Below is a small trained network, with its code and all its weights. Each question gives an input and a target symbol and asks what happens when units are switched off, that is, made to give their printed mean instead of their output.

import numpy as np


def w(rows, s, z=0):
    codes = np.array(rows[::2]) - 128.0
    scale = np.full(codes.shape[1], s)
    scale[-1] = z or s
    return codes * scale


def norm(h):
    return h / np.sqrt((h * h).mean(-1, keepdims=True) + 1e-5)


def f(y):
    return y / 2 * (1 + np.tanh(0.7978845608 * (y + 0.044715 * y**3)))


def softmax(a):
    e = np.exp(a - a.max(-1, keepdims=True))
    return e / e.sum(-1, keepdims=True)


def log_softmax(a):
    a = a - a.max(-1, keepdims=True)
    return a - np.log(np.exp(a).sum(-1, keepdims=True))


def net(x, mask):
    ids = ['ΔΣαζθλμτω'.index(c) for c in x.split()]
    T = len(ids)
    res = E[ids] + P[:T]
    u = 0
    for l in range(2):
        q, k, v = (norm(res) @ M[l].T for M in (Q, K, V))
        z = softmax(np.where(np.tri(T) > 0, q @ k.T / 2**0.5, -1e9)) @ v
        res = res + np.where(mask[u], z, O[l][:, -1]) @ O[l][:, :-1]
        u += 1
        y = f(norm(res) @ A[l][:, :-1].T + A[l][:, -1])
        res = res + np.where(mask[u : u + 4], y, B[l][:, -1]) @ B[l][:, :-1]
        u += 4
    return log_softmax(norm(res)[-1] @ U[:, :-1].T + U[:, -1])


Q, K, V, O, A, B = {}, {}, {}, {}, {}, {}
E = w([
[99,130,65,109,198,136],'Δ',
[98,134,70,108,194,156],'Σ',
[113,91,140,72,130,122],'α',
[107,119,166,67,134,152],'ζ',
[64,249,126,17,106,121],'θ',
[114,102,148,76,127,128],'λ',
[101,139,80,108,191,163],'μ',
[200,110,122,134,124,66],'τ',
[203,151,3,120,103,150],'ω',
],0.022)
P = w([
[123,181,101,254,88,128],'0',
[119,121,125,81,96,121],'1',
[101,99,130,124,65,126],'2',
[143,185,130,112,84,165],'3',
[132,94,127,118,107,128],'4',
[144,165,75,79,73,123],'5',
[144,93,103,110,116,122],'6',
[153,188,74,87,86,141],'7',
[152,96,88,108,126,116],'8',
[172,180,49,66,85,118],'9',
[159,97,81,99,127,114],'10',
[189,185,42,51,98,106],'11',
[150,101,84,99,126,123],'12',
[168,186,44,67,103,121],'13',
],0.0096)
Q[0] = w([
[97,118,120,93,88,113],'L0H1',
[160,250,61,174,112,120],'L0H1',
],0.023)
K[0] = w([
[106,251,139,225,64,162],'L0H1',
[210,174,95,13,162,124],'L0H1',
],0.017)
V[0] = w([
[156,188,140,166,208,245],'L0H1',
[180,196,174,135,138,164],'L0H1',
],0.012)
O[0] = w([
[143,158,150,132,167,83,4],'L0H1',
[242,132,249,40,219,114,71],'L0H1',
],0.015,0.003)
A[0] = w([
[129,170,1,151,75,159,57],'L0N1',
[118,128,115,5,68,153,2],'L0N2',
[38,124,54,81,135,87,222],'L0N3',
[163,103,32,150,199,157,37],'L0N4',
],0.012,0.0041)
B[0] = w([
[124,88,109,106,167,46,249],'L0N1',
[103,92,252,132,153,146,178],'L0N2',
[122,185,186,132,111,166,233],'L0N3',
[121,122,94,76,120,207,190],'L0N4',
],0.019,0.013)
Q[1] = w([
[180,200,195,161,253,76],'L1H1',
[202,178,10,123,134,136],'L1H1',
],0.012)
K[1] = w([
[144,217,190,154,186,138],'L1H1',
[153,153,72,3,146,158],'L1H1',
],0.016)
V[1] = w([
[173,50,130,225,3,102],'L1H1',
[139,26,2,99,62,195],'L1H1',
],0.0083)
O[1] = w([
[197,134,160,130,254,147,2],'L1H1',
[141,162,224,153,135,116,184],'L1H1',
],0.013,0.0052)
A[1] = w([
[128,75,245,166,141,192,1],'L1N1',
[125,113,99,49,129,110,74],'L1N2',
[203,157,47,33,83,114,250],'L1N3',
[197,105,68,155,66,239,123],'L1N4',
],0.011,0.0052)
B[1] = w([
[148,155,34,194,159,93,158],'L1N1',
[97,217,102,134,176,129,177],'L1N2',
[205,90,165,189,175,153,251],'L1N3',
[48,36,254,156,168,154,123],'L1N4',
],0.016,0.011)
U = w([
[133,135,67,186,100,196,122],'Δ',
[100,58,192,169,162,208,11],'Σ',
[164,26,105,45,102,210,45],'α',
[118,195,20,101,105,58,211],'ζ',
[37,212,136,193,212,26,2],'θ',
[193,179,99,107,235,136,146],'λ',
[145,247,254,125,53,95,167],'μ',
[74,118,87,169,107,129,188],'τ',
[52,104,80,36,199,28,48],'ω',
],0.0098,0.0032)

Each question gives the input, a string of symbols that net reads in full, and the target symbol t.
The units are the heads (2 rows each of Q, K, V and O) and the neurons (one row each of A and B). Each row of codes is followed by its name. A weight is (code - 128) times the scale printed after its matrix; where a second scale follows, it is the last column's (O, A, B and U).
mask holds one flag per unit, layer by layer, with each layer's heads first. A switched-off unit (its flag False) gives its mean, the last column of its rows in O or B, instead of its output. The means were averaged over made-up inputs and are rounded, as every weight is.
A unit's drop is (log p(t) with every unit on - log p(t) with that unit switched off) / (log p(t) with every unit on - log p(t) with every unit switched off).
The circuit of an input: a set's keep is (log p(t) with only the set's units on - log p(t) with every unit switched off) / (log p(t) with every unit on - log p(t) with every unit switched off). Starting from all 10 units, units are removed one at a time, each time the one whose removal leaves the highest keep (on an exact tie, the one counted first), for as long as the keep stays at least 0.8.
units of the circuit, in order: the units of the circuit, biggest drop first
unit that matters most: the unit with the biggest drop
k most important neurons: the k neurons with the biggest drops, biggest first
k most important neurons of layer l: the k neurons of layer l with the biggest drops, biggest first
input τ Σ Δ, target λ: 3 most important neurons -> L0N3, L0N4, L0N1
input α Δ α Σ, target ζ: units of the circuit, in order -> L0H1, L0N1, L1H1, L0N3
input Δ μ τ τ θ μ ζ, target μ: 2 most important neurons of layer 0 -> L0N3, L0N1
input τ θ θ τ, target Σ: 3 most important neurons of layer 0 -> L0N1, L0N4, L0N2
input θ ω τ α, target α: 2 most important neurons -> L0N3, L0N1
input Δ λ λ τ, target ω: units of the circuit, in order -> L0H1, L0N3, L0N1
input τ Δ ζ α μ μ ω ζ, target Σ: 3 most important neurons of layer 1 -> L1N1, L1N2, L1N3
input θ ζ α τ θ ω τ ζ, target α: unit that matters most -> L1H1
input μ θ μ Δ α ζ τ ζ, target ζ: units of the circuit, in order -> L0H1, L1H1
input τ ω λ Δ τ ω ω ω τ λ, target Σ: units of the circuit, in order -> L0N2, L1H1
input λ τ λ, target θ: units of the circuit, in order -> L0H1, L1H1, L1N1, L1N3
input ζ τ θ θ ω θ Δ α, target λ: units of the circuit, in order -> L1H1, L0N1, L1N2, L0N4
input ω Δ λ α τ μ τ θ θ Δ ζ, target ω: 2 most important neurons of layer 0 -> L0N2, L0N4
input Δ λ Δ Δ λ Σ τ θ λ, target μ: unit that matters most -> L0N3
input ω Δ μ Δ μ ω ω Σ θ λ α, target ω: 3 most important neurons -> L0N2, L0N4, L1N3
input τ α μ, target λ: units of the circuit, in order -> L0N3, L1H1, L0N4
input ω τ τ θ α Δ Σ θ τ ζ, target ω: 3 most important neurons of layer 0 -> L0N2, L0N3, L0N4
input λ ω λ μ τ, target ω: 3 most important neurons -> L0N1, L1N3, L1N1
input ω ζ Δ α, target ω: units of the circuit, in order -> L1H1, L0N4
input Δ Σ τ λ ω ζ τ τ τ ω τ μ ω α, target μ: units of the circuit, in order -> L0N3
input τ θ τ τ, target Σ: units of the circuit, in order -> L0N1, L0H1, L1N4, L1H1
